Here is a tiny trained network, its code and every weight. The questions are about switching its units off for an input and a class, where a switched-off unit gives its printed mean instead of its output.

import numpy as np


def w(rows, s, z=0):
    codes = np.array(rows[::2]) - 128.0
    scale = np.full(codes.shape[1], s)
    scale[-1] = z or s
    return codes * scale


def f(y):
    return y / 2 * (1 + np.tanh(0.7978845608 * (y + 0.044715 * y**3)))


def log_softmax(a):
    a = a - a.max(-1, keepdims=True)
    return a - np.log(np.exp(a).sum(-1, keepdims=True))


def net(x, mask):
    res = np.array(x, float).reshape(1, 4) / 4 @ E
    y = f(res @ A[0][:, :-1].T + A[0][:, -1])
    res = res + np.where(mask, y, B[0][:, -1]) @ B[0][:, :-1]
    return log_softmax(res[-1] @ U[:, :-1].T + U[:, -1])


A, B = {}, {}
E = w([
[76,127,116,149,73,157,254,122,172,127,89],'x0',
[168,128,207,158,101,78,116,127,142,128,75],'x1',
[65,129,148,94,156,150,174,132,112,131,144],'x2',
[103,130,213,82,157,183,109,127,238,128,216],'x3',
],0.005)
A[0] = w([
[125,129,130,128,129,129,134,125,133,128,134,131],'N0',
[173,130,211,144,111,106,84,123,150,127,95,188],'N1',
[126,129,103,134,117,124,157,132,111,128,99,146],'N2',
[125,126,122,129,124,134,139,129,148,127,136,143],'N3',
[122,130,91,134,114,123,171,133,101,125,82,171],'N4',
[144,128,93,126,143,127,55,128,100,125,159,196],'N5',
[171,131,203,143,112,108,83,123,150,126,99,198],'N6',
[127,129,129,127,128,128,127,127,127,127,127,138],'N7',
[134,129,110,132,121,131,138,132,136,131,122,100],'N8',
[137,127,76,142,106,127,170,128,126,129,93,205],'N9',
[142,126,101,115,162,125,4,131,74,132,168,154],'N10',
[114,127,46,138,116,99,207,130,12,129,23,143],'N11',
[146,129,90,123,147,126,44,127,94,129,164,192],'N12',
[76,131,172,103,142,158,170,125,155,124,180,184],'N13',
[130,128,122,130,124,129,131,131,132,128,127,91],'N14',
[33,128,216,84,162,174,204,121,161,130,222,151],'N15',
[131,126,109,135,116,133,139,129,143,129,127,107],'N16',
[138,127,60,150,99,125,182,124,130,128,88,255],'N17',
[138,127,61,150,100,125,181,125,130,129,89,249],'N18',
[141,128,97,129,136,128,70,124,108,124,153,210],'N19',
[182,125,247,148,108,91,83,124,151,131,82,160],'N20',
[130,129,124,129,127,129,130,130,130,128,127,93],'N21',
[116,128,107,131,113,160,170,124,204,130,176,245],'N22',
[124,128,112,130,120,126,147,131,114,129,107,123],'N23',
[141,127,38,158,75,161,192,137,235,127,132,94],'N24',
],0.011,0.00096)
B[0] = w([
[132,127,119,132,126,140,128,135,125,127,122,128],'N0',
[132,126,141,153,130,81,91,171,140,128,77,166],'N1',
[127,130,115,163,138,122,140,105,128,128,140,149],'N2',
[128,128,121,122,136,145,131,131,121,129,113,131],'N3',
[125,127,110,181,134,117,148,99,120,128,151,168],'N4',
[145,128,128,77,128,106,108,115,99,128,167,169],'N5',
[130,124,139,149,131,81,93,171,133,128,82,163],'N6',
[130,129,128,129,127,128,127,127,131,130,130,129],'N7',
[120,130,131,128,142,126,137,112,127,128,120,129],'N8',
[118,129,120,162,133,115,166,79,118,126,122,167],'N9',
[175,132,95,35,113,91,98,90,86,128,166,204],'N10',
[96,125,139,255,134,93,162,126,114,126,238,254],'N11',
[150,129,124,67,134,103,102,110,96,128,173,178],'N12',
[114,130,128,118,130,200,133,173,146,129,143,175],'N13',
[123,128,129,126,138,128,131,123,125,128,124,126],'N14',
[93,122,145,121,126,252,133,221,168,128,189,219],'N15',
[122,126,129,124,140,132,137,114,123,129,113,130],'N16',
[115,128,120,163,132,112,179,63,111,126,113,184],'N17',
[115,128,120,162,133,112,178,65,112,127,113,182],'N18',
[141,129,141,90,118,110,116,118,108,130,166,158],'N19',
[138,130,154,166,126,73,83,175,169,129,53,180],'N20',
[124,130,129,127,136,127,130,124,128,128,127,126],'N21',
[126,129,131,73,129,192,146,131,134,127,87,170],'N22',
[131,133,121,154,135,126,132,109,135,129,141,138],'N23',
[137,131,110,75,129,169,159,54,136,130,46,181],'N24',
],0.027,0.0083)
U = w([
[71,123,105,248,149,99,195,83,95,117,183,2],'0',
[117,140,74,108,131,161,188,47,136,126,27,30],'1',
[72,119,150,87,129,253,142,203,188,132,140,139],'2',
[198,140,97,38,115,85,69,111,60,130,179,219],'3',
[150,125,183,164,119,65,69,188,173,131,11,228],'4',
],0.005,0.00072)

Each question gives the input, the list of numbers given to net, and the class t.
The units are the neurons (one row each of A and B). Each row of codes is followed by its name. A weight is (code - 128) times the scale printed after its matrix; where a second scale follows, it is the last column's (A, B and U).
mask holds one flag per neuron, in row order. A switched-off neuron (its flag False) gives its mean, the last column of its row in B, instead of its output. The means were averaged over made-up inputs and are rounded, as every weight is.
A unit's drop is (log p(t) with every unit on - log p(t) with that unit switched off) / (log p(t) with every unit on - log p(t) with every unit switched off).
The circuit of an input: a set's keep is (log p(t) with only the set's units on - log p(t) with every unit switched off) / (log p(t) with every unit on - log p(t) with every unit switched off). Starting from the 12 units with the biggest drops (on a tie, the unit counted first), units are removed one at a time, each time the one whose removal leaves the highest keep (on an exact tie, the one counted first), for as long as the keep stays at least 0.8.
circuit, biggest first: the units of the circuit, biggest drop first
k most important neurons: the k neurons with the biggest drops, biggest first
drop when u is switched off: that unit's drop, to one decimal
input [-1,6,5,6], class 2: circuit, biggest first : [N15]
input [-5,2,0,5], class 3: 3 most important neurons : [N10, N12, N5]
input [-1,3,4,-1], class 4: circuit, biggest first : [N11, N15, N10, N17]
input [-5,1,2,-6], class 3: 2 most important neurons : [N10, N12]
input [8,7,-3,1], class 1: 2 most important neurons : [N24, N11]
input [-7,7,-1,-2], class 4: 2 most important neurons : [N20, N1]
input [8,4,2,1], class 2: 3 most important neurons : [N15, N13, N10]
input [-6,5,1,2], class 4: 3 most important neurons : [N20, N1, N6]
input [7,7,0,1], class 1: 2 most important neurons : [N11, N24]
input [-8,8,8,-8], class 3: 2 most important neurons : [N10, N12]
input [-6,-5,-1,7], class 3: 3 most important neurons : [N10, N12, N5]
input [-6,6,8,-3], class 4: drop when N6 is switched off : 0.1
input [-8,1,4,6], class 3: drop when N10 is switched off : 1.1
input [-6,0,-2,7], class 3: circuit, biggest first : [N10]
input [-4,-3,4,2], class 3: drop when N10 is switched off : 0.7
